Here are made-up objects, facts about them, and rows of numbers that follow some of those facts. Name the object behind each unnamed row.

Known rows:
[ -2  -4   3   1 -10  -8  -2   8  -1  -2  11  11  -1   1  -2   6  -2  -1
  -9  -9  -4  -1 -11  -5  -3  -9   7  -2  -7  -2  -9   5  -5  -4   3]: plere
[ 10   5   0  -1 -10  -2  -3   2   8   0  -1   7  -1   0  -1   5  -5   3
  -5 -10 -10  -1  -6  -6  -2   5 -15  10  -7  -3  -9   5  -3  -5  -1]: brusko
[  4  -1  -6   6  -8  -8   1   1   6  -1   9   3  -1   1  -2   7   6  -7
   6  -8 -10   1   6  -6   4  -6 -13   8 -11   3   3  -1  -5  11  -2]: piflis
[  1  -3  -5   6 -10  -2   0   3   3  -2   0   1   2   0   1   3  -2  -3
 -11  -5  -9   1   5   5  -3 -13  -8  -6  -5   6  -6   4  -5   0  10]: fiskufel
[ 10  -1   2  -3  -9  -4  -1   2   5   1   1   5  -2   0  -4   3  -7   4
  -9  -3  -8   0  11   1  -1  34 -10  -4  -3   3 -11  -1  -5  -4   6]: nozus
[ 39   9   1   5 -10  -4  -2   2   0   2  -2   5  -2  -1   0   9   8  -2
  -9  18  -4   3  12  10  -2  11 -11   6   0  -3 -11  -8  -4   4   6]: graskon
[  8  -1  -2   8 -11  -3  11   7  13  -3  -3  -7   0   0  -2   6 -11  -3
 -14 -13  -6   1 -11   4  -1  -8 -13  -5  -9  -2  -8  -4  -6  -9   8]: masto
[ -1  12  -6   5  -9  -5   0   2   3   1   4  -2  12   0  -4   3   5  -3
   8 -12 -10  -1 -10  -7  -2 -19  -9  16  -9  21  22  27  -1   0  -1]: fadek
[ -3  -3  14   2  -9  -5  -1   9   4  -1  -5   1   6   5  -3   4 -13  18
 -10  -5  -9  10  -4  13  -4  16   1  -4  -4  -3  -9  14  -2  -5   8]: vibris
[  0  -3  -6  -3   1  -1  -1   3  -3   0  -2  15  -2   5  -2   2  -8  -3
  -6   7 -10   3  20  -5  10  -8  -3  -5  -7   3   5  -1  -5   4  -1]: druplu
[  0  -3  -1   0  -9  -6  -2   4   1  -2   7  15  -2  -1  -3   4  -3  -3
  -7  -2  -9  -1 -11  -4  -1   2   5  -6  -8  -2  -7   7  -6  -1   0]: breflosko
[  1  -3  -1   4  -8  -5  -2   2   7  -1  -5   3  -1   0  -2   0 -11  -1
  -2  -8 -11   3   8  -6   0 -10 -18  -4  -9  -3 -10  -3  -5  -3  -4]: bovizin
[ -1  -1   3  -4 -10  -4  -1   4  -4  -3  14   9   4   2  -4   2   5  -1
  -9  -8  -1  -1 -12  -5  -2  -7  25  -1  -9   4  -6  10  -4  -5  -1]: fipu
[ 23   0  -2   6  -7  -3  -3   3  -2   0  -1   8  -1   0   7  28  16  -5
 -11  33  -4  10  17  18   0  -9 -10  -5   2  -5  -9  -7  -6  11  13]: druflaskik
[ -3  -5  14   1  -1   0  -1   9  -4  -3  -5   3   7  12  -2   4 -11  11
 -10   9 -10  12   1  11  -3  22  19  -5  -5  -4  -8   2  -3  -6   6]: mabrin
[ -1  -2  -1   1 -10   3   9   6   1  -3  -2   1  -2   3  -3   5  -4  -2
 -12  -5  -5  -1  -5   1  -3 -11 -12  -6  -8  -1  -3   2  -5  -7  13]: kligrar
[ 10  -1  -6   4  -7   0  -1   2  -4   0  -1   5  -2  -1   2  12  13  -5
 -11  -5  -5   0   5   8  -1  -8   0   0  -4  -3 -11   1  -6   3  15]: bitra

How the objects are related:
φ: belongs to class; τ: is of sort; χ: points at
{bragon foflek dalus draklan doru kligrar drupli plere vibris masto digris raregon plobar} φ 921
{neklor brevazun vatun nenen fladru gristo brugrul surepu gafen brusko torir trutu nozus boflis zegik druplin plidru fastutra revin pubrom nesim druplu panak graskon piflis fatruvos flava vuvu bovizin kledul pagro gistas vuzur zuflos stufogol suninek flegrupe nugrum grudos zotruk skolatrol stustus ploploros fadek saple stinoska lasta} φ 625
{fipu muples bredrur plason radru skinal klisko braven mabrin zegrek briflar drisku skilol toplasus} φ 501
{driske rulin tresedur gastoklu paklam brakludro fiskufel rulol breflosko seplu drabras pega bitra druflaskik vedros nadron stadru nebre stiste gukam flikik zuflu gekem} φ 486
{bragon driske bredrur gafen paklam kligrar fastutra revin nesim vedros zuflos masto flikik} τ d
{neklor foflek rulin dalus plason doru rulol seplu skinal pagro vuzur vibris stufogol raregon zotruk saple gekem} τ b
{fipu muples tresedur surepu brusko breflosko druplu panak zegrek piflis pega vuvu plere grudos ploploros lasta} τ c
{vatun nenen gastoklu trutu brakludro boflis pubrom mabrin briflar gistas suninek skilol stustus plobar} τ e
{fladru gristo draklan nozus fiskufel zegik druplin radru braven drabras graskon bitra druflaskik nadron drisku stadru nebre digris flegrupe toplasus stinoska} τ a
χ lasta <- neklor
χ muples <- foflek
χ zuflu <- fipu
χ stustus <- brevazun
χ nozus <- rulin
χ piflis <- vatun
χ masto <- muples
χ gistas <- tresedur
χ raregon <- dalus
χ flegrupe <- gristo
χ radru <- brugrul
χ brusko <- surepu
χ pagro <- draklan
χ bragon <- paklam
χ revin <- trutu
χ nenen <- brakludro
χ brakludro <- nozus
χ bitra <- rulol
χ rulin <- radru
χ fadek <- plidru
χ pubrom <- fastutra
χ vuzur <- revin
χ stadru <- pubrom
χ vatun <- skinal
χ bovizin <- nesim
χ vuvu <- druplu
χ brugrul <- braven
χ kledul <- panak
χ vibris <- mabrin
χ druflaskik <- drabras
χ fladru <- piflis
χ skinal <- pega
χ nebre <- flava
χ panak <- vuvu
χ trutu <- bitra
χ gristo <- bovizin
χ graskon <- druflaskik
χ nadron <- pagro
χ rulol <- vedros
χ plobar <- drisku
χ seplu <- vuzur
χ suninek <- vibris
χ pega <- stadru
χ fipu <- zuflos
χ druplin <- suninek
χ paklam <- skilol
χ tresedur <- nebre
χ doru <- nugrum
χ skilol <- grudos
χ flikik <- raregon
χ saple <- stiste
χ flava <- zotruk
χ torir <- gukam
χ nesim <- flikik
χ stinoska <- skolatrol
χ zuflos <- saple
χ dalus <- stinoska
χ skolatrol <- lasta
χ nugrum <- plobar

Rows to name:
No name comes twice in this set of rows, the named rows included.
[ 18  -1  -4   1  -1   3   1   2  -5   0  -3  14   0   1  12  25  18  -7
  -8  57  -4  13  24  15   1  -4  -4  -3   4  -5 -10  -6  -4  21  21] -> drabras
[ -1  -2   0  10  -7  -6  -2   6  -1  -2  16  -2   9   0   6   1   7  -2
  11  -7   4   4 -11  -4  -1  -8 -11   3  -8  -2  -9  -5  -5  18   2] -> skinal
[ -3  -3  -6  -2  -1  16   1   9  -5  -2   4  -2   7   9  -2   1  -5  -2
 -11 -10  -6   2   2   4   5  -8  24  -3  -8  19  11  15  -5  -6  12] -> drisku
[  1  -3  15  -7  -8  -5  -3   2  -2   1  -2  20  -3  -1  -3  10 -11  20
 -10  47 -10   2  14   1   3  58  27  -7   5  -3  -8  -3   0  -1   6] -> brevazun

The same objects again, as new rows of numbers:
Some objects and their rows:
[  9  11 -30  -3   0 -18  12  -4   1  -9  -4  11  -2 -18   2  30  -1  -4
 -15 -10  -1  -1  -4   1  11 -19  -3  21   8   5 -27  -3   1 -11   0]: nozus
[  1 -17  -7   5 -18 -26  12   3  14 -11 -10   4  -2 -22   0  11  -4  10
   0  -8  17  -4  17   5  -1   1  18  37  15   7 -16 -11  -9   0  -8]: surepu
[  8  -9 -15  -4 -12  -3   4  -3   0  -6  -6   8   9 -17  18  10   8  -1
  16  -6   7   4   0  -5 -13  -7   5  17   6   5 -33   0 -10 -16   8]: suninek
[-63 -27  37  16   2 -30 -98  -9  -3  17 -15 -60 -15  14  68   3  39  11
  28  37  45  19  12  -2 -22  37  -9 -67  26  61 -13  11  41  35 -60]: gristo
[-29 -70   1 -41   6  40   8  -5  38  59  33  -6  18 -26 -19 -26 -26   3
  34  62  63 -29 -31  18 -28  52  90  22  41  24  26   3  -6  -1 -50]: neklor
[ 11  10  23   7 -10  -9  -3   1  -4   4   7   4  -1  -5 -21 -20 -17 -14
 -13   2  -7  14   3   1 -11  -6  -2   2   7 -14  -2  -4 -12 -17   0]: muples
[  0  -1 -14  -3  -4   6   0 -12   9 -10  -9   5  12 -12  -3  21   8  -7
  13   6  13   2  -2  -4  -2  -4   2  21  -1   7 -26   9  -5  -2   0]: pagro
[  9  -1   5  -7 -13   3 -11  13   4  -7   5   6  -6   7   8 -28  -7  -5
 -18   5 -10   2   5  -4  -5  -8  -6   2  -4 -17 -11 -10  -7 -23  16]: skilol
[ 10   4 -37   8  -2  17  23   4  -3 -18 -12  25  16 -15  14  15  12  10
  10 -14   0   0   6  -5   1 -25  -8  10 -10  -9 -37  -2 -18  -7  28]: vatun
[ 14   0 -10  -4 -14   4 -15 -10   0  -9 -13   7  16  -7   7  16  11 -12
  -8 -18 -11   4 -15 -12  -8 -15   0  43  -3   5 -28  18   8 -15  -2]: vuzur
[  5  18  29 -11 -18 -38   5  22  12   4  12  -4 -22  -1 -33 -27 -14  10
  -4 -15 -18  -2  18   2  -1  11   0  26  -1   0  34   4   8   6   0]: gukam
[ 23  16  -3 -14 -11   4  -5   2   3 -16 -14  18   6   2  -1 -13  -6  -2
 -26  -4 -21   2   0 -14   2 -21 -18   8 -15 -20 -26 -10 -14 -26  31]: skinal
[ -2   0  25 -13 -25 -11  -8   8   9 -16  -6  10   3  11  -6 -30  -9  25
   0  -5   0 -10  16  -8 -15  -2   4  15 -12 -15  -6 -11 -21 -10  15]: mabrin
[ -3   8   6 -14  -6  -8 -12 -11  -3   3   2   5  -1   6 -16 -17 -14   1
 -26   3  -9   7   2   6   4  -5  -5 -11  -2  -4   5  -9  -2 -21  -4]: toplasus
[ 16  11  10  -9 -14   0  15  18   0 -17   3  -4   9  25  -8  -6  -6  -4
 -20  -5 -29 -19 -10 -14  30  12  -6 -27  -2 -12  43 -20  21   0  -2]: driske
[  1  -2 -12  -7 -10 -14 -10 -12   5   1   1   2   4 -12   1  18   4  -1
  -8 -12   3  -1 -14   0 -11 -11   4  35   4  18 -17  19   7  -6 -25]: zegik
[-11 -12   2  12  18   3  11 -18  -6 -24  -8   8   9  29  18  28 -12  -1
  -7 -11  -4 -32 -12  -1  30   5   4 -23 -17 -25  44 -14   9  26  18]: kligrar

Which object is each row?
No name comes twice in this set of rows, the named rows included.
[  6  12 -12  14 -43 -43  26  -8  30 -72  -8   3  19 -14 -21  40  -3  12
  -4 -29  -2 -23   4  -8  26  17   0  46 -11 -13  10 -21  -6  24  -2] -> fastutra
[-10 -17  12  -4  26 -22  13 -15   9  -7  -8  11 -21  24   2  16 -13  35
 -13   0  16 -29  16  15  10   1   9  -6 -22 -13  14 -19 -11  22  32] -> draklan
[ -7  -1   6  -2  -5   9  -5  13   2   1   6  12  -1  13  -1 -37   0   9
   0  11  -3   5   2 -10  -4  -9   1 -23  -8 -16 -13 -13 -14 -16  22] -> briflar
[ 16  34  15   5  13  26  -1  16 -19  29   8   3  -9   4 -12 -31   2  -7
  -1 -12 -39  21  -9   3   0 -20 -23  -9 -15  -5  26  25  17   3   5] -> zuflu
[ 14  13  12 -13 -39 -32  28  18  20 -41   1  -5   7   6 -40  -2 -11  16
 -19 -20 -26 -33   5 -14  23  18  -1   1 -14 -15  39 -29   8  -1   8] -> vedros
[-62 -23  44  25  -3 -44 -91   3  -7  25 -10 -55 -11  11  74  -4  27  -2
  33  21  28  18  10   2 -23  37  -1 -36  33  55   5  28  44  42 -68] -> bovizin
[ -4  16   8   8  -1 -16  -8   4  -3   0  13   6 -12  -7  -6 -25 -18  -6
 -10  -6 -20  10   3  14  -1  -5  -5 -11  -1 -10  11   0  -2  -8   1] -> klisko
[ 14  34 -33  20  24  25   5 -17 -17  -4  -3  13   2 -31 -21  43   5 -45
  -4  -9 -15  32 -17   1  11 -17 -31  11   8 -10 -33  15   1   1   3] -> fladru
[-10   3  12   2  30 -14   6  -6 -13   1   5   1 -22  -6   7  14 -17  -3
  -4 -11 -11  -3   1  31  -7   3  -1  -4  -3  -9  23   7   0   9  19] -> drupli
[-45 -61  42 -15  37  27 -27 -20  -2  51   2 -24 -10  32  47 -18  -3  10
  24  59  48 -19  -8  11 -19  43  37 -56  11  17  22  -3  14  27 -10] -> raregon

The same objects again, as new rows of numbers:
Some objects and their rows:
[  6   0   1   7  -7  -6  20  -6  -4  -6 -25  -8   1  -1   1   7  35   1
  -4 -14  25 -20  -3  -1  -2 -14   3 -16  21 -13  -1 -29   3   0  16   8]: skilol
[ 30  26 -13 -19  63  -5   1   3  10 -25 -26  31  42  17   9 -48 -38  32
 -14  29  26  39 -13  -7  32 -56   3  25   9  19  25 -37 -16 -31   9  13]: fladru
[ -3  13 -10  16  23   2  41  12  19  10  -5  -4 -21  24 -25 -16 -20   0
  -2   4   8  -5  -8  14  -3   9  -7   2  -6   2   5 -16  -5 -10  -1   5]: brugrul
[-12  -1   1   8  10   6   7   8  12  13  13  14  -2   8 -13 -11 -13   9
  -4  -2  12   5 -10  13  -3  11  -8   7   1   3   7 -13   8  -7   4  -7]: saple
[ -35  -30  -26   22  -21  -14  -48   -2  -31  -41   38   -7    9  -11
   29  -28   15  -37   13  -43  -55   -1   68   67  -14   25   48  -32
  -50  -28   -5    8  -29  -16 -108  -30]: skolatrol
[-36 -31 -18  11 -23 -16 -71   8 -25 -40  67  10  32 -21  31 -24  15 -29
   5 -46 -45  13  60  71 -17  25  51 -38 -43 -29  -9   8 -14 -11 -97 -35]: lasta
[ -30  -22  -21   26  -25  -13  -64   16   -6  -38   87   -6   27  -13
   22  -20   21  -48   10  -50  -46    3   55   78  -18   34   41  -61
  -43  -30  -15   11  -12    4 -102  -29]: neklor
[ -6  13  -3  16   7   7  11  20  31  12  37   3  -3  13 -21  -5 -14  -4
  -2  -5   6  -5 -14  20  -2  17 -10 -12   3  -3  -6   0  14   5   2   0]: grudos
[  0  -8  32 -37   6   2 -27 -16 -15  -9 -10  16  -3   4  -4   5   8  18
   4  -5  16  -3  -1 -30  -6 -10  53  29  -2   0 -17  12  15 -16  18   2]: masto
[ -7  12  -3  16   5   6  12  21  32  11  36   3  -4  13 -22  -6 -13  -6
  -2  -4   9  -5 -14  22  -4  18 -10 -14   2  -4  -4   1  13   6   3   1]: druplu
[ 26  26  10   4  63 -11  16  -1  44  -5   6  14  16  29 -16 -49 -29  33
 -29   1  37  33 -21   8   6 -29  15   6   4  12  16 -29   1 -27   1   2]: piflis
[ -1   2  29 -12  -1  -6 -16  -4  -1  -7   7   4  -4  17 -20  12  17  -1
   9  -6  14   3 -11 -16  -9   3  16  -1  -7  -4 -11   9  -9  -4  11 -10]: plere
[  1   8 -19 -42 -23   6  23  34 -28  19 -18   0  12 -28 -15  53   8 -10
   1  41 -21  -6  -4 -31  -4  12 -35  10   2   2   6   0  -2  29  38  13]: stadru
[-15  -5   1   8   7   4   5   5   8  11  10  14  -2   6 -10 -12 -13   8
  -1  -3   9   7  -7  13  -4  11  -7   7  -1   4   8  -9   5  -7   2 -10]: pagro
[ -8 -10  33 -22   3  -7 -18 -17 -19  -6 -16  18  -3  11 -10   6  18  12
   5  -4  24  13  -7 -25 -10  -3  23  22  -9   2   1  -5 -16 -15  18 -17]: doru
[ 23  12 -13 -23  -3  -4  -3  11 -10  -4 -10 -13  22 -19  11  20  -1 -10
  -6  27 -22  14   3 -20   9 -14 -25  -6  -2   8   7   9 -15  18   5  12]: druflaskik
[  2 -18  15 -32   4 -15  10 -18 -27  20 -42   0   2 -21  -5  12  11  29
 -28  11   2  30   7 -22 -20  -2   2  33  -8  10  19 -10  -7  -7  12 -20]: seplu

Which object is each row?
No name comes twice in this set of rows, the named rows included.
[ 25  20  -3  10   7 -14  41   8  23  13  -2 -50 -22   9 -23  16   5 -18
 -15   3 -19  -5   4  -1 -18  15 -17 -27 -11   0  -4   9 -12  24 -12   7] -> stiste
[ 14  12  -3  19 -10  -7  24   9  18  -7  -1 -23  -1   8 -10  13  32 -14
  -1 -17  18 -28  -9   6  -3  -5  -5 -38  20 -16  -9 -23   8  14  15  19] -> mabrin
[  6   2  28 -25   2   4 -24  -3   7 -11  15   0  -7  10 -12  11  10   1
   6  -8  14 -12  -5 -23  -4  -1  45   6  -2  -5 -27  20  17  -3  14   8] -> kligrar
[  9   6   9 -23  -1  -9  28   9   3  27  -9 -14  -4 -11 -27  26   8   9
 -26  11  -2  12  -9 -16 -23  13 -11   8  -1   1   5  -4   5  11  21  -1] -> pega
[ 26  42 -16  11  -9  -6  22  30  26 -19  12 -14  25   6  -8  19  24 -19
   6   9  13 -22 -26   1  17 -24 -27 -51  31 -18 -15 -23   0  22  32  34] -> braven
[ 21  14  -1   9   2 -13  35   4  17  10  -4 -49 -24   6 -17  15   6 -16
 -13   1 -23  -1   4  -2 -18  15 -12 -22 -14  -1  -2  13 -13  20 -15   6] -> gukam
[ -2   4  20  -3   3  -6  10  -9  -8 -10 -17 -11 -23  28 -22   6  15  -8
  14  -5   8 -10  -2 -16  -9   5  17   3 -15  -5  -9   5 -27  -7   1  -4] -> drupli
[  4  15  25   0  -2  -4 -10  13  22  -4  28 -10 -10  26 -32  15  16 -18
  11  -9  16  -8 -18  -9 -13  12   6 -23  -8  -5 -18   8  -8  12   9  -1] -> foflek
[  7  14 -14   0 -18  -5  -1   4 -14 -23 -18   7  25 -14  17  16  24  -4
   8   8   5 -11  -9  -8  17 -30 -14 -19  26 -15   0 -20  -7   4  26  18] -> toplasus
[ -6   9 -25 -20  10  13   5  25 -16  -3  -7  34  20  -3  -2  -2 -19   3
   9  31   3   3  -8  -4  19 -11 -17  17   2   4  10 -19  -3  -5  21  11] -> nozus
[ 13   2  12 -12   1 -14   9  -4   3  15  -2 -17   1 -11  -9  14   7   8
 -24   3  -8  19   2 -10 -18   5  -3   1  -6   3   6   9  -1   9   2  -6] -> tresedur
[-20 -10  -1  -7   9   4  13   8  -6  17  -4  28  -1   3 -16  -8  -9  18
  -7   2  16   9 -10   6  -8  10  -1  26   0   4  11 -23   6 -13  13 -13] -> vuzur

Now the same objects, written a new way:
Some objects and their rows:
[ 10  25  26  16  13  24  -8  -8  -5 -27   4   1   7 -11  13 -27   5   6
  -8  -8 -10 -16  -2  16   3  -3  26 -11   6]: flava
[ 18   5   2  28  -3  24 -20  -5   2 -16   8  10 -11   3  23 -60  10  19
  -3  -1   2 -13  -4  24  -6  -3  16   0  16]: brusko
[ 17   9  28   5   7  41  -8   4   4 -34  13  -1  -5   7  22 -20   4  -4
  -1 -20 -18  -7  10  28   8   0  48 -30   4]: druplu
[-16  20  21   6  17  29  -5  14  32  -2   7  -9  -9  -6   1  10   3 -23
   8 -10 -30  10 -21   9  28  14  24  -9  -6]: drisku
[  4  29  21  24  15  17  -5 -20 -16 -18   2  19  17 -15  -5 -44   6   7
 -11  -9   3 -25 -11  21   2  -3   0  17  15]: vuzur
[ -7  24  22  11   5  32   4  20  20 -16  16 -17   3 -14  14   7   5 -17
   7 -14 -13  -7  -4   5  34  23  26  -4 -15]: mabrin
[ 28 -14  -8  21  -1  12 -17   0  11  -7   1 -10  -6   8  11 -18  34  12
 -17 -31  14  -3   1   4  13  17  21  -8 -12]: plere
[ 24  15   8  16  33  23  -6  30 -13 -43 -11 -16  -9  13  -2  11   7 -15
  -3 -36  -4  -3  -2   3  16  -2  27 -18  -3]: stiste
[ 17 -10  72  29  -2 -26 -59  28  36  16  55 -51  19  16 -28   1 -22 -33
 -44  -5 -11 -26  38   6 -16   8  26 -33  14]: neklor
[ 15  16  -3  28  33  16  -7  19 -16 -35 -14  -2   3   8 -11 -15   3  -1
  -4 -30  10  -8 -15   6  10  -4  -3  11   7]: rulin
[ 10  10  -2  14  27  22 -10  25   5 -28 -17  -2 -11  22 -14  14   1 -21
  -2 -27 -16  13 -10  15  19  -9  18 -17  14]: drabras
[  8 -13  39  34 -11 -26 -61  20  49  32  35 -26  -1  21 -29 -11 -15 -20
 -37  16 -14 -11  20  14 -18   2  11 -24  31]: stinoska
[-20  27  28   0  20  41   1  13  37 -18   5 -15  -3  -2  17  16  -5 -20
  16 -20 -37  16 -21  10  31  16  39 -23  -8]: braven
[ 17   8  14  18   1  32 -16  -2  -1 -24  10   6  -8   4  22 -47   8   9
  -3  -8  -4 -10   2  28  -1  -1  28 -13  13]: panak
[ 23  12 -22  44  22   7 -17  16 -15 -20 -18  -2 -17   9  -3 -35  18  12
  -6 -14  22 -14 -19   1   0  -4 -15  17  13]: zuflu
[  9  23  12  28   4  13 -13 -12  -5 -13  -1   5   0 -13  12 -48  10  19
 -10   2   2 -21 -10  15  -7  -3   8   5  13]: fadek
[ 44 -33   6  17 -24 -38 -37  21  28  32   6 -32  10 -15 -34  25  18   5
 -59   9  -7   2   8 -14   8   3  29   3 -35]: raregon

Rows to name:
No name comes twice in this set of rows, the named rows included.
[  5  24   4  22  -6  17  -5  -9   2 -21   4  13  13 -13  10 -47   2  16
 -10   4   5 -19   0  24   2  -1   7  10  17] -> stustus
[ 21  11  -3  26  24   7 -13  23 -11 -28 -11  -7   0   7 -14 -10   3  -3
 -10 -24   6  -6 -10   4   8  -6   3   8   3] -> gekem
[ 35 -32  18  29 -18 -44 -52  22  35  36  20 -42  12   0 -34  15  14  -4
 -59  -2   8  -9  16 -14   0  15  14  -2 -21] -> dalus
[-14  35   9  19  -2  33  -3  -8  31 -60   2 -16  33   5  67 -65 -27  32
   8 -19   2  -2  -8  22 -11   3  24 -18  21] -> vatun
[ 18  15 -23  46  25   2 -13   8 -25 -16 -17  14  -5   5 -20 -44  15  11
  -7 -18  31 -19 -22   7   2  -3 -32  37  19] -> seplu
[ 14   8  -6  13  -3   9  -1  -6   8 -18  -3  -5  18  -6   4  -1  27   6
 -22 -31  17  -9   6   1  23  20  12   1  -9] -> plobar
[ 17   4  -7  27   3  -8 -13 -14   5  -1 -10   1  18 -10  -7 -26  26  20
 -27 -23  24  -8 -15  -5   8  13  -9  24 -10] -> doru
[ -3  19   4  27  -2  39 -20  -1  41 -59   4 -29  12  24  90 -90 -27  46
  16 -23   1   9 -17  23 -26   4  35 -31  21] -> piflis
[ 40 -19 -18 -17 -41  -3  -6  18  19  19 -30  16 -19 -46 -19  29   3  27
 -40  71 -72  37 -20  24  19 -43  68   0 -32] -> gristo
[  5  30  30   8  16  32  -2  -7   1 -40   1  -5  13  -9  25 -25  -3   7
  -1 -19 -15 -11  -4  17   4  -2  37 -20   3] -> brugrul
[ 11   8 -30  35  18   9 -17  16   3 -14 -22   9 -19  20 -13 -22   8   5
  -5  -9   5   7 -25  13   6  -9 -13  11  25] -> nadron
[ 17 -12  56  46  -5 -30 -66  26  36  26  50 -48   3  20 -18 -22  -9 -19
 -42   5   5 -35  33   1 -26   9  10 -25  23] -> skolatrol
[ 10   2  -6  12   5   5 -12 -12  24   1 -14   4   6   5  -9   2  24   1
 -23 -24   1  10 -12   4  17  10   9  -5  -3] -> digris

